Below are the code and all the weights of a small trained network. Each question names an input and a class and asks about switching units off, where a switched-off unit gives its printed mean instead of its output.

import numpy as np


def w(rows, s, z=0):
    codes = np.array(rows[::2]) - 128.0
    scale = np.full(codes.shape[1], s)
    scale[-1] = z or s
    return codes * scale


def norm(h):
    return h / np.sqrt((h * h).mean(-1, keepdims=True) + 1e-5)


def f(y):
    return y / 2 * (1 + np.tanh(0.7978845608 * (y + 0.044715 * y**3)))


def log_softmax(a):
    a = a - a.max(-1, keepdims=True)
    return a - np.log(np.exp(a).sum(-1, keepdims=True))


def net(x, mask):
    res = np.array(x, float).reshape(1, 6) / 4 @ E
    u = 0
    for l in range(2):
        y = f(norm(res) @ A[l][:, :-1].T + A[l][:, -1])
        res = res + np.where(mask[u : u + 7], y, B[l][:, -1]) @ B[l][:, :-1]
        u += 7
    return log_softmax(norm(res)[-1] @ U[:, :-1].T + U[:, -1])


A, B = {}, {}
E = w([
[141,156,192,111,137,254,134,72,187,12,160],'x0',
[42,247,109,159,162,110,239,132,48,157,241],'x1',
[230,59,120,116,203,165,191,100,128,180,223],'x2',
[119,28,26,172,47,164,126,102,97,86,180],'x3',
[138,172,30,135,216,128,90,205,175,81,132],'x4',
[213,180,67,55,86,130,148,67,92,133,90],'x5',
],0.0069)
A[0] = w([
[123,166,165,144,140,225,159,58,170,27,126,42],'L0N1',
[35,192,111,97,115,142,169,92,101,142,191,3],'L0N2',
[124,64,131,201,40,124,159,62,74,103,141,94],'L0N3',
[33,201,105,163,55,151,94,109,126,107,38,29],'L0N4',
[146,124,36,149,98,119,105,175,145,57,183,81],'L0N5',
[179,177,61,2,71,114,196,84,126,96,89,46],'L0N6',
[69,76,182,116,175,135,87,141,90,109,167,48],'L0N7',
],0.008,0.0059)
B[0] = w([
[84,108,78,129,64,29,181,121,157,209,105,254],'L0N1',
[133,139,155,178,149,99,137,131,68,6,157,206],'L0N2',
[151,201,134,124,187,163,160,183,171,148,48,235],'L0N3',
[218,108,134,132,45,166,48,182,171,141,223,247],'L0N4',
[123,197,161,82,153,165,194,137,165,145,64,195],'L0N5',
[66,116,116,122,168,185,25,72,71,180,98,233],'L0N6',
[102,86,158,139,166,197,75,134,90,172,99,132],'L0N7',
],0.013,0.0042)
A[1] = w([
[9,54,175,151,151,178,109,181,148,135,129,29],'L1N1',
[160,168,254,132,110,105,118,92,120,168,114,91],'L1N2',
[161,28,175,57,120,141,87,133,151,53,46,25],'L1N3',
[211,77,114,124,161,173,176,81,133,174,199,3],'L1N4',
[124,94,182,60,174,119,142,119,127,159,176,149],'L1N5',
[148,204,170,140,135,190,161,202,165,169,51,247],'L1N6',
[131,76,108,81,101,73,135,154,139,162,65,165],'L1N7',
],0.0095,0.0041)
B[1] = w([
[119,133,50,86,96,202,68,47,62,182,86,155],'L1N1',
[121,153,116,92,190,140,127,162,201,94,64,163],'L1N2',
[114,177,138,190,174,144,199,158,4,72,214,180],'L1N3',
[194,49,146,96,78,140,84,216,153,93,162,160],'L1N4',
[139,160,125,133,84,87,85,124,163,109,138,156],'L1N5',
[224,133,124,98,174,104,160,89,169,154,126,255],'L1N6',
[29,123,130,161,128,110,180,120,150,99,185,196],'L1N7',
],0.013,0.0095)
U = w([
[108,173,158,224,148,147,185,137,29,26,193,40],'0',
[154,156,152,115,165,149,137,121,191,115,68,254],'1',
[196,80,143,134,9,160,25,196,188,117,190,110],'2',
[85,90,72,105,148,214,32,47,46,198,76,66],'3',
[62,84,74,151,42,34,198,123,154,189,125,74],'4',
[150,178,166,79,186,176,167,148,195,119,62,16],'5',
],0.013,0.0061)

Each question gives the input, the list of numbers given to net, and the class t.
The units are the neurons (one row each of A and B). Each row of codes is followed by its name. A weight is (code - 128) times the scale printed after its matrix; where a second scale follows, it is the last column's (A, B and U).
mask holds one flag per neuron, layer by layer. A switched-off neuron (its flag False) gives its mean, the last column of its row in B, instead of its output. The means were averaged over made-up inputs and are rounded, as every weight is.
A unit's drop is (log p(t) with every unit on - log p(t) with that unit switched off) / (log p(t) with every unit on - log p(t) with every unit switched off).
The circuit of an input: a set's keep is (log p(t) with only the set's units on - log p(t) with every unit switched off) / (log p(t) with every unit on - log p(t) with every unit switched off). Starting from the 12 units with the biggest drops (on a tie, the unit counted first), units are removed one at a time, each time the one whose removal leaves the highest keep (on an exact tie, the one counted first), for as long as the keep stays at least 0.8.
units of the circuit, in order: the units of the circuit, biggest drop first
unit that matters most: the unit with the biggest drop
k most important neurons: the k neurons with the biggest drops, biggest first
k most important neurons of layer l: the k neurons of layer l with the biggest drops, biggest first
input [6,4,-2,4,-1,-5], class 4: units of the circuit, in order -> (L0N1)
input [3,-8,8,-5,-6,-1], class 0: 3 most important neurons -> (L1N3 L0N4 L0N3)
input [-1,-4,6,1,-1,3], class 2: 2 most important neurons -> (L1N4 L0N2)
input [-7,-3,7,4,-3,4], class 2: 2 most important neurons -> (L1N4 L0N1)
input [2,1,2,4,-3,-6], class 3: 2 most important neurons of layer 0 -> (L0N7 L0N5)
input [5,8,6,-3,7,7], class 0: 3 most important neurons of layer 1 -> (L1N6 L1N2 L1N1)
input [-2,1,-7,7,8,-4], class 5: 2 most important neurons -> (L0N5 L1N6)
input [-8,-8,-7,0,-1,8], class 0: 3 most important neurons -> (L1N3 L0N1 L1N7)
input [-7,-2,8,0,7,8], class 2: 4 most important neurons -> (L1N4 L0N1 L0N3 L1N1)
input [-2,-5,6,-1,6,1], class 2: 3 most important neurons of layer 1 -> (L1N4 L1N2 L1N5)
input [-7,8,1,-1,1,2], class 0: 2 most important neurons of layer 0 -> (L0N2 L0N1)
input [3,7,-8,0,-6,-3], class 2: 2 most important neurons -> (L0N4 L1N3)
input [4,-7,0,7,7,1], class 0: 2 most important neurons -> (L1N3 L0N3)
input [-6,-1,-4,6,-1,3], class 1: units of the circuit, in order -> (L0N3)
input [0,7,-8,-2,1,1], class 2: 3 most important neurons -> (L0N4 L1N3 L1N7)
input [-4,6,-6,-3,-5,-4], class 0: 2 most important neurons of layer 0 -> (L0N2 L0N3)
input [-2,4,-5,4,7,-6], class 5: 3 most important neurons -> (L0N5 L0N6 L1N6)
input [-1,2,1,-2,-2,2], class 0: 2 most important neurons -> (L0N2 L1N1)
input [5,2,-8,6,7,2], class 2: 2 most important neurons -> (L0N4 L0N3)
input [-1,4,-7,-7,-1,-8], class 3: unit that matters most -> L1N1
input [8,5,-3,1,7,4], class 4: 2 most important neurons -> (L0N1 L0N3)
input [0,-1,2,7,2,-7], class 1: 2 most important neurons -> (L0N5 L0N3)
input [2,5,3,3,7,1], class 5: 2 most important neurons of layer 1 -> (L1N3 L1N7)
input [-1,2,3,7,2,5], class 1: 2 most important neurons of layer 0 -> (L0N5 L0N3)
input [-4,3,-1,8,8,-6], class 1: 2 most important neurons of layer 0 -> (L0N5 L0N6)
input [3,3,-4,0,-7,-5], class 5: 2 most important neurons of layer 0 -> (L0N3 L0N6)
input [6,2,0,1,7,7], class 3: 2 most important neurons of layer 0 -> (L0N6 L0N3)
input [8,7,-7,1,8,-1], class 4: 2 most important neurons of layer 0 -> (L0N1 L0N3)
